In the rows, zero is written as 128.
Each row has a class, written after it.
[135 176 128 123 121 131 123  81  94 166  94 112 176 124 131 148 135 159
 128 118 123 167 172  99 167 156 128 121 128 140 184 113 112 109  80 176
 141 117 113 146 102 136 163 111 141 150  85 119  90]
S
[139 172  95 142 104 119 131  89 170 107 148 124 164 152 125 111 119 142
  36 152 119 154 186  99  95 125 101 176 131 130 156 139 109 181 142 123
 123 130 142 143 145 127 135 136 168 125 135 114 147]
G
[139  77 125 102 160 165  87 116 149 102 143 107 129 157 121  98  78 144
 121  99 126 142 182 123 176 138 182  97  95 177 134  97 164 130 156 125
 114 167 192 131  39 135 139 163 148 118 171  95 164]
H
[103 125 123 110 171 147 139  72 153 141 157 135 134 181 116 208 149 139
 169 107 126 139  88 104 151 180 120 129 145 144 103 106 106 166 201 156
 159  73 153 114  94 116  88 147 131 132 141 130 113]
T
[160  73 102 100  98 107 151 108 151 118 126 121 165 170 113 134 138 180
 179 166 134 179 118 155 143 107 162 141 148  47 116 111 105 163 169 131
 143 128  75  49 166 142 154  66 136 139 215  94 132]
G
[152 126 137 107 121 110 119 111  82 126  45 109 105 116 131 128 111 116
 147 130  97  83  98 147 165 138 164 100 108  97 108 107 120 121 137 131
 147 136  66 145 180 100 130  99 110 137 121 150 180]
U
[ 97 127 114 149 140  86 105 130  68 101 110 133 161 148  70 110 104 148
  93 155 111 167 137 119  99  87 189 123 142 148 172 146 134 129 144 186
 117 117 114  80 112 100  98 119 186 194  73 175 109]
J
[100  92 151 130 125 119 112  86 119 154 176 136 157 164 160 143 167 194
 142 123 130 152 145 108  61 122 124 129 164 121 154 110 124 149 165  99
 129 136 129 151 104 142 111  74 162 149 115  97 130]
A
[120 133 113 131 153 127 127 151  84 136  87 101 146 132 126 108 126 170
 119 107 135  75 149 108 160 162  95 153 116 123 123 125 115  81 107 120
 123 126  71 115 139 117 103 163 116 108 154 174 157]
K
[131 144 160 131 153 139 138  78 122  67 176 114 165 132 100 119 176 136
  60 101  93 185 159 111 112 154  74 146 122 112 138 108 119 140 219 161
 135 142 114  53 106  84  87  80 144 123  40 128 134]
A
[155 109  90 109 166 105 119 144 113 138 119 114 125 110 152 174 150 128
  64 104 106  44 159 121 160  89 168 138 103 174 128 133 103 132  90 127
 112  64 114 128 169  94 133 136 103 110 131 122 190]
U
[147  94 123  92 177 131 136  94 154 161  88 144 114 178 103 198 120 116
 145  95 145 121 192 119 116 114 167 143 110  76 136 128 143  71  43 193
 111 171 141 156 147 142 153 165 160 118 139 102  66]
J
[111 109 174 125 165 116 138 104 151  96 109 127 158 114  98 193 118 111
 215 131 127 211 140 113 110 100 125 153 133  66 101  98 180  78 118  87
 117  82 148 130 114 146 130 112 210 114 139 109 114]
T
[ 94 144  89 127 119 115 123 111 137  96 109 104 142 122 170  77 101 149
 130 124  84  76 147 110 128 148 116 111  94 157 125 130 142 130  88 135
 136 117  74 166 129  91 114 102 170 157  79 152 160]
H
[111 155 130 139 147 157 101  97 125 141  60 121 116 111 162 103 125 115
 114 127 100  85 183 100 141 178 106 116 115 195 133 140 117 107  87 165
 145 141 152 153 129  95 146 101 127 127  62 113  91]
X
[131 149 131 107 127 125 102 111 159 157  95 120 132 148 109 159 120 162
 124 114 139 151 182 148  84 103 129 167 144  83 133  98 118  96 148 139
 132 204 115 132 137  86 111  99 136 129 138 128 145]
C
[128 135 107 184 159 136 110  88  85  84 128 103 146 144 143 124  90 173
  61 126  71 204 123 100 108 141  68 118 135 122 148 112 102 107 129 129
 126 152  96  92 103 104 132 121 217 107  34 118 142]
C
[126 125  70 110 135 126 106 116 143 128  97 118 112 165 149 138 133 170
 108 143  58 103 142 122 113 123 117 106 108 142 115 113 122 133  96 141
 154  84 101 123 140  68 142 142 128 145 121 153 147]
U
[121 153  85 106  95 134 112 109  91 153  90  64 123 115 158 113 101 165
 138 171 102 129 129 120 163 132 126  84  97 137 132  98 128 127 120 116
 141  98  68 104 155 104 150 146 110 136 185 163 154]
S
[119 159 119 153 141 115 106  97  75 213 109 117 119 126 146 111 139 128
 128 160 118  75 158 104 150 137 137  82 118 169  96 115 101 146 175 121
 141  67 113 114 163 112 131 127 114 129 141 158 123]
T
[137 101 132 160 124 143  68 127 110 132 110 129  83 119 134 171 118 127
 156 133  72 129 101 111 107 143 126  98 148 124  94 124 129 116 104 123
 191  84 148 157 154 126 192 150 159 125 119 192 132]
U
[126 148 129 119 109 136 110 124 139  81 105 112 115 113 155 158  94 117
  87 115  81  97 138 128 165 132 119 114 123 160 150 135 119 118 111 158
 137 136 112 152 148  70 135 106 150 107 122 170 165]
C
[159 129 119 114  68 129  74 103  88 107 145 115 137 106 103 128 160 200
  73 133 114 161 104 137  90 103 198  92 128 168 188 128 125 108 172 166
 134 110 148  98 127 136 139  86 150 115 144 138 121]
C
[145 149 102 100 123 126  93 132 153 136 118 123 112 161 138 164 105 130
  98 134  68  93 163 132 179 106 108 152 108 129 186 144 116 160  88 147
 132  61 115 170 149  76 183 111 146 125 150 153 165]
J
[158 138 111 159 140 172  89  54 113 129 151 115 165 175  98 110 123 179
  82 147 135 188 120 135 124 125 154 111 132 119 132  88  96 184 196 115
 166 136 126  67 127 154 135 127 111 137 102  94 150]
Q
[132 145 125 109 131 106 129 130  73 143  91 123 118 129 159 189 122 126
  90 124  95 136 119 109 136 155 136 129  98 196 154 125 112  80  95 131
 133 116 135 196 153  93 138 118 137 130 142 146 117]
T
[129 164 104 123 120 131 126 151 100 161 118 135 106 109 132 167 130 115
 111 134 116  57 120 103 135 129 111 135 130 133 145 150 107 131  78 102
 132  67 132 136 136 128 129 102 145 107 196 156 127]
G
[112 159 113 113 160 101 159  35 124  98  90 164 130 161 127 146 124 180
  99  85  80 216 140 115 135 164 112 138 154 136 203 129  96  67 133 206
 113 145 132 132 121 137  76 121 123  96 173 148 141]
N
[133 193 140 111 172 160 116  86 105 122 136 105 112 180 135 111 144 179
 109 159 157 128 159 132 116 126 134  30 108 141 186 109 105  98 127 129
 140 201  99 106 118  59 142  81 167 174 160 135 128]
X
[120 126 126 154  81 109 104 132 140 104  85 105 128  88 114 123 136 131
 149 131 138 128 111 117 120 120 166 200 151 155 146 143 109 107  97 151
 143  80 136 155 190  66 192 101 127 108 101  89 133]
U
[114 124 122  94 205 103 124  58 117 150 151 104 156 137 107  96  96 124
 149 127 131  82 177 126 164 157 201 172  96 127  90  72 124  57 164 198
 109 131 139 125 101  72 111 138 168 137 221 121 168]
K
[ 92 157 116  91 156 141 158 166 123 145 115 135 176 183  94 157 113 149
 121  90 123  73 131 120 167 150 154 145 111 140 164 121 138 135 113 116
 138 150  91 137  71 137  73 133 155 146 134 165 185]
G
[123 139  90 100 163 105 118 125 135 128  77 109 121 126 149 140 102 122
 164 127  78  89 129 137 165 157 121  92 128  95 173 112 154  92  97 136
 105  70 115 169 144 111 159 146 153 120 148 137 145]
G
[123 153 132 147 165 141  88  70  43 130 137 145 114 120 105 135  96 125
 110 128 160 148 155  97  87 167 176 151 149 135 158  94 139 130 148 115
 151 147 160  95  87 190  78 123 136 148 126 122 140]
K
[152 121 117 114 153 137 133  85  78 189  85 105 133 110 136 115 127 132
 150 160 107  75 132 130 134 113 129 110 112 135 116 155 109 139 110 140
 153 154  96 104 129 129 135 112 153 126 173 170 173]
N
[115 140 160  59 174 139 150 121 141 149 107 141 149 179  86 172 162 154
 157  86 116  99 128 119 152 140  86 148 122  81 115 104 107  76 100 247
 139  96  68 111 117 162 124 110 158 122  76 183 108]
N
[121 188 104 133 108 108 148 146 133 111  94 124 142 126 104 185 107 131
 106 144 106 195 151 105 128 161  85 178 172  88 128 116 146 131 138 106
 125 116  72 103 126 171 134 133 195 138  86 159 156]
A
[ 67 116 123 165 185 149 115  58 126 136 171 122 141  99 129 161 126 108
 111  83 165 182 198 135  93 145 153 138 156 213 131  92 145  64 139 119
 142 136 184  58  97  73  85 111 138  94 129  88 124]
A
[122 108  67 125 140  99 145 123 153 126 109 120 117 130 146 133  88 123
 152 145 152  64 161 138 161 136 128 161 148 141 109 123  93  99 121 134
 130 131 117 158 151  72 118 102 137 114 200 139 172]
N
[119 120 100 100 200  96 156 136 115 162 164 136 140 154 146  87 132 134
  77 163 128 175 158 103 133  95 131 198 134 149 109 120 111  96 147 110
  90  88 127 123  51  81  83 103 127 161 128 145 108]
Q
[148 120  79 103 149 108 149 129  80 142 106  98 126 115 168 104 104 133
 194 179 139  90 119 143 113 159 143 123 112 128 103 106 124 141  95 115
 143 157  93 157 151 108 169 139 126 162 238 133 195]
H
[ 93  94 173 132 128 173 122 106 172 139 207 141 203 117 121 100 104 125
 103 129 112 179 139 164 131  68 109 155 149  90  62 116 160 109  76 104
 123 121 116  89  98 178 149 103 174 129 133 127 138]
H
[147 142 106  79 124 142  95 141 114 128  81 105 124 133 124 116 136 154
 134 172 157  48 158 116 125  89 158 152 141 128 156 116 116 133  91 160
 135 116 113 201 140  75 173  66 119 135 173 173 167]
A
[165 153 148  57 209 132 150 133 116 149  99 132 162 142 111  90 140 127
 131 180 115 217 164 114 168  99 151 210 109 123 122 110 106 118 189 130
 114 118 119  92  28 161  92  64 136 151  74 126 175]
X
[110 123 147 116 138 106 111 144 151 220  63 141 125 171 122 166 114 128
 172 157  98 143 104 131 130 141 110 119 158 150  82 122 111 110 179 149
 105  84 161 136  87 115 122 180 145 115 126 128 135]
T
[130 136  99 138 128 108 124 138 108 120 118 111 127 137 117  99 119 140
  70 155 140 201 129  98 100 117 162 146 150 171 148 144 104 134 168 169
 125 148 118  74 124 148 145 114 181 148  64 155  89]
G
[103 125 109 114  89 161 127 172 133  62  61  86 124 144  85 133 123 164
 156 140 137 137 112 111 143  57 134 155  77 129 134 131 122 142 118 102
 136 139  95 139 163 137 122  63 143 124 113 139 135]
A
[158 117  86 125  98 116 113 105  77 127 121 103 115 124 144 158  93 144
 137 153  56  87  63 114 134 146 125 118 101 122 159 142 123 162  79 147
 154  41  69 133 150 105 163 141 147 113 118 156 222]
Q
[ 93 127 117 100 159 128 132 136  91 115 111 139 128 170 142 126 124 149
 129 112 127  92 185 116 180 156 118 150  99 197 156  99 123 128  99 124
 147  81 111 187 110  88 132  69 126 119 185 142 180]
A
[114 134  98 124  86 131  87 110 133 146  92  86 116 105 117 169 130 144
 101 112  92  81 110 116 137 125  93 121 121 140 134 124 122 105 165 147
 146  65 136 199 156 112 123  79 148  90  65 210 137]
S
[ 72  89  91 144 212 143 122  80 158 162 120 121 143 141 153 204 156 196
 143  76  71 165 170 106 123 125  94 112 148 173  81 117 136 131 114 137
 124  97 134  68 114 153 137 116 169 106 136 129 166]
N
[120 132 149 115 142 163  93 125 135 128  71 103 121 122 166 115  73 113
 176 157 126 118  71 125 130 158 151 140 127 153  97 103 123 104  67 130
 142 110 113 146 112 102 162 154 131 120 107  85 172]
Q
[141 109 122 145 153 107 105 157 100  96 131 134 127 102 134  93 138 146
 153  96  87  17 174 118 164 158 130 113 131 121 163 148 106 119  98 166
 138 138 117 124 162  94 168  67 131 130 160 146 159]
H
[144 115 108  76 184 136 133 139 155 104  88 119 166 188  83 127 156 151
 105 131 138  54 211 110 159 156 176 153 107 110 115  95 139 108 131 172
 142 129 102 157 128  85 145  54 161 129  80 136 178]
G
[162 146  86 100 103 111 120 112 121 149 108 135 102 155 108 176 140 155
  88 132 135 189 128 141  91 177 164 121 113 226 136 115 108  88 137 192
 136 104 181 137 107  96 157 145 135  99 184 109 167]
H
[152 127  87 114 140 131 102 104  49 136  96 105 120 133 132 103  98 147
 114 190  91  51  62 111 138 174 132 123 135  89 155 115 104  97 110 129
 133  60 105 169 154 118 127 152 106 121 137 143 159]
Q
[139 144 104 103 133 128  79 129 136 109 111 129  98 122 141  79  93 107
 126 127  85  72 126 155 157 171 129 137  81 132 120 107 130  94 108 130
 133  83 126 175 136  65 130 172 104 115 186  93 155]
A
[123 188 104 109 215 116 129 122 137  53  42 132 131 141 185 125 124 147
 128 106  81  86 127 100 151 150 112  97 106 175 147 113 114 135 119 107
 132 113 121 168 123 124  99 128 152 147 190 169 120]
Q
[161 149 128 100  92 141  69  98 106  99  64  91 145  83 152  84 106 173
 156 123  58  71  95 116 127 158 157  90 103 112 147 102 127 120 129 152
 152 124 106 141 123 116 146  86 154 105 188 168 184]
G
[144 119 145 117 146 150 125 136  91 131  95 124 135 111 142 105 110 127
 186 158 139  79  93 100 167 149 211 108 149 126 121 113 116 105 127 126
 129 145 140 144  85 138 121 111 101 136 149 136 148]
Q
[ 91 147 145 119 174 109 146 107 188 149  86 144 173 132 117 127 146 155
 165 117  98 204 219 137 163  76 103 143 129 110  67  99 109 103 176 138
 107 125 116  92 124 169  88  65 129 140 118 151 153]
N
[ 94 142 151 167 153 107 116 113 112 139 111 122 158 140  90  57 143 171
 168 142 108 162 122 105 111 151 159 104 121 101  76  91 132  96 195 101
 108  98 126  60 114 151 107 205 161 140 140  72 115]
U
[129 140 129 131  91  99 112 176 143 167 114 118  89 127 129 110 117 105
 147 211 162 113 184 127 102 122 121 119 160 133 124 156  87 134 189 110
 115 174 140 143 152 105 102 146 107 168 101 148 174]
A
[129 129 142 139  81  74 134  89 171 102 136 140 125 127 182 112 149 125
 104 159 125 118 145 102  95 181 129  99 174 159 108 143 125 138 180 161
 109 101 141 155 145  93 126 145 155 138 117 103 108]
N
[ 52 130 121 152 184  92 120 116  87 144  95 148 153 173  65 114 118 162
 140  98  84 175  90 124  96 156 145 179 150 126 151 100 108  91 186 196
 124 134 149 150 130 140 120  74 179 148  72 131 120]
G
[ 70 111 125 142 128 139 123 105 120 146  35 118 159 176 119 166 110 150
 127 159 101 115 104 115 103 113 143 123 140 165 147 124 130 122 135 140
 119 107 165 198 175 148 114 163 118 108  78 118 152]
X
[104 101  98 153 169 112  98  83  85 132 103 113 164 155 154 127 128 203
  77  83  89 134 143 115 173 136 177 131 150 151 143 109 113 133 168 116
 135 128  72  69 143 120 123  67 173 136 115  84  85]
C
[ 91  97  85 183 162 117  92  73  61  86 167 128 124 175 130 172 133 205
 118 121 125 192 110 114  34 155 106 109 140 150 145  54 142 103 157  87
 150  57 156  96 125 122 124  96 183 108 158  98 123]
K
[112 129 139 162 185 126  98 150 111 113 135 132 136 146  92  72 119 156
 168 134 110 149 164  94 160 153 154 163 145 117 111 126 108 104 150 142
 159 157 112  86  77  79 147  80 180 176  94 127 126]
N
[105 150 148 153 107 168  64  70 133 211  93 142 146 129 149 106 110 174
 163 143 118 136  80 126 105 142 137 127 185 114  96 125 113 173 130 120
 139 106 138 138 103 156 126 179  85 133 160  93 152]
X
[157 125  98 109 102 103 114 140  92  96  80  90 137  95 147 155 124 136
  94 114  86  32 127 125 154 138 146 119 116 159 176 122 119 134 159 162
 135 117  97  80 184 126 152  72 156 112 128 141 109]
X
[133 158 137 115 169 128 133  82 117 155 123 161 133 166 144 135 125 141
  73 154 145 168 116 104  57 126 122 133 181 162 117 108  94 137 148 192
 109 154 152  96  94 156 122 171 145 113 170 146 111]
T
[ 75 155 114 123 138 132 131  74 112 137 103 135 159 125 113 156 123 156
 104 112 108  32 175  79 143 152 120 147 120 144 106 111 122 120  66 182
 131  69 121 184 161 151 123 101 161  99 182 168 179]
S
[116 123  96 173 179 130  97  91 119 106  64 113  83 118 134  69 118 134
 118 130  67  92 118 109 141 144 143  70 134 138 151 164 146 126 125 153
 106 120 137 138 167  77 153 160 103 107  92 141 154]
Q
[143 158 128 122 146 131 118 137  92 129  58 100 160 131 116 125 116 138
 122 158  90  77 152 122 153 115 121 101  95 153 152 147 117 118  97 128
 135 118  99  91 128 108 148 117 210 125 164 166 140]
J
[125 123 104 128  90 127 117 119 101 136 127 110 110 117 119 156 154 173
 106 106 108  89 143 127 140 125 116  94 114 136 151 127 113 139 143 164
 106 107 127 129 168  92 124 108  80  96 149 133 166]
C
[124 120  93 141  68 147 113 153 110 133  87 119  93 161 148 126 112 169
 154 133  84  87 120 119 226 144 137  70  96 158 114 121 117 126 137  99
 164  67  93 178 133  79 147  86 112  90 171 183 151]
C
[159 150  85  91 148 122  97  99 144 115  64  98 116 129 136 113 116 140
 169  84  88  66 150 124 128 132 155 141  72 112 161  93 154 129 100 176
 138 108 119 181 145  91 178 131 127 106 160 117 139]
H
[142  98  99  86 148 144 100 146  95 144 131  97  95  91 196 149 112 133
 148 161 128  58 120 163 137 132 140 117 128 161 160 129 108  97  90  91
 141 162 132 145 171 141 147  97  95 143 208 158 181]
K
[161  39 147  94 150 132 177 128 145 156 105 132 176 172 131 181 136 126
  99 115 163 208 137 153 189 156 114 140 140 136  72 143 134 127 127 157
 111 165 104 153 112 203 155 170 141 134  51 109 122]
X
[120  73 119 116 144 119 147 176 173 104 139 166 167 190  98 130  88 145
 150 117 117 135 162 158 166 113 102 165 147  79  94  94 145 120 137 112
 126 144 101 101  83 115 115 107 145 119 170 146 157]
T
[153 122 121 101 169 111 104 126  71 118  77 125 110 112 136 125 118 144
 203 125 142  85 138 117 147 141 180 130  89 129 149 108  86  87 108 139
 142  98 111 107 143 112  91 117  90 127 197  92 147]
X
[ 92 148 113 116  76 118  98  92 176 170  93 132  91 125 120  65 116 170
 185 179 130 168 124 122 102 136 122 138 178  64  83 132 143 135 150 143
  92  85  93 140 136 147 122 164 106 130 161 128 165]
A
[125 112 102 136 109 113  82 158 154 130  94 111 129  89 173 146 122 138
 109 164 177 114 118 152  97 129 135  70 191 211 103 140 115  96 114 157
  95 110 172 196 135 113 155 176 150 141  99 141 119]
C
[103 133  80 148 135 187 103 122 112 101  71  90 140 126 129 175 106 159
 145 135 118  78 128  95 115 122 173 120 127 147 169 106 133  78  44 124
 143 144 165 185 151  85 154 105 129 104 123 139 133]
J
[120 131 159 106 140 100 147 122 104 161  90 109 118 136 147 117 147 138
 151 144 119 177 100 125 119 146  77  59  97 155  85 171 135 122 134 120
 107 102 106 138 114 119 102 228 151 154 191 172 126]
H
[117 130 118 111 144 107 136 109 172 140 124 148 166 130 172 133 126 113
  75 190 162 144 154 124 100 136 127 132 187 186  77 133 109 137 167 137
  95  93 170 160 103 145  70 194 114 156 114 134 141]
X
[116 138 109 137 144 127 102 102 121 122  74 128 117 143 106 107 106 143
 130 121 104 119 124 123 144 114 131 134 105  84  86 131 120 111 109 116
 135 105 104 171 164 100 101 126 120 139 156 142 129]
H
[145 135 135 109 183 110 138  86 123 106  93 133 151 139 107  73 111 147
 148 140  78 182 193 103 102 148 148 180  97 139 149 100 140  89 163 180
 116 170 165 114  54  99 135 104 182 103 165 110 190]
X
[101 155 122 107 128 110 115  86 119 113 118 118 123 147 123  87 116 168
  99 148 161 119 160  91  75 130 186 124 148 123 162 106 156 149 172 132
 120 158  77  91 126 182  98 101 181 140 100 126 159]
S
[159 169 139 144 113 131  85 129  87 101  84 118 134  93 146 112 121 142
 107  94 114  99 138  94 176 139 140 126 115 187 190 113  89 132 146 145
 148  95 145 171 108 126 147  72 122  77 113 154 164]
S
[ 94 109 109 157 190 153  79 136  68 152 139 128 132 149 139 162 133 191
 150 155 122  84 144  82 111 118 163 147 170 152 127  97  95 167 151  81
 162  76 145 124 137 162 132  93 133 118 163 135 204]
C
[141 105 137  49  77 118  90 115 130 128  73  91 143 124 130  96 117 143
  86 174 136 150 130 130  88 130  98 149 139 136 146 122 137 101 139 181
 121  78 122 143 127 137 128 124 152 125 114 172  88]
G
[147 117 103 145 206 139  84 167  65  93  89 119 174 138 120  82  89 149
 102 157  96  92 139 117 183  68 200 103  82 150 104 112  92  84  97 114
 136 102 106 111 101 121 106 141 172 150 106 133 126]
C
[140 106 121  97 165 122 154  93 102  48 146 116 166 130 138 143 127 150
 100 125 130 239 128 125  94 157 133 139  96 189 184 116 111 107 142 128
 138 150 147  99 103 169  93 105 180 123 126 103 172]
G
[115 134 116 150 139 169  83  88 106 143  79 123 139 149 129 139 119 160
 105  90  79 109 101 126 114 110 159 102 102 158 116 110 139 142  99 139
 151 125 136 111 127 103 152 131 147 103 183 130  96]
J
[144 147 129 124 108 156  97 101 101 189 110 108 104 128 149 101 128 145
 157 146  93  92 126 119 134 140 166 136  80 145 144 142 103 135 113 120
 166 159 117 147 124  49 146  83  97 140 134  93 169]
X
[135 125 197  53  89 154 125 148 112 145  76 113 145 152 130 158 141 165
 155 156 115 103  99 138 126  83 155  42 108  97  97 120 158 124  76 128
 105 147  73 102  92 125 127  81 154 161 168 131 156]
H
[124 169 115 155 147 117 116 119 115 169  64 153 110 109 119 179 109 112
 166 118 122 108 154 113 167 148 152 160 181 132 142 141 123 118 112 108
 156 119 130 160 131  88 142  68 131 115 160 169 155]
T
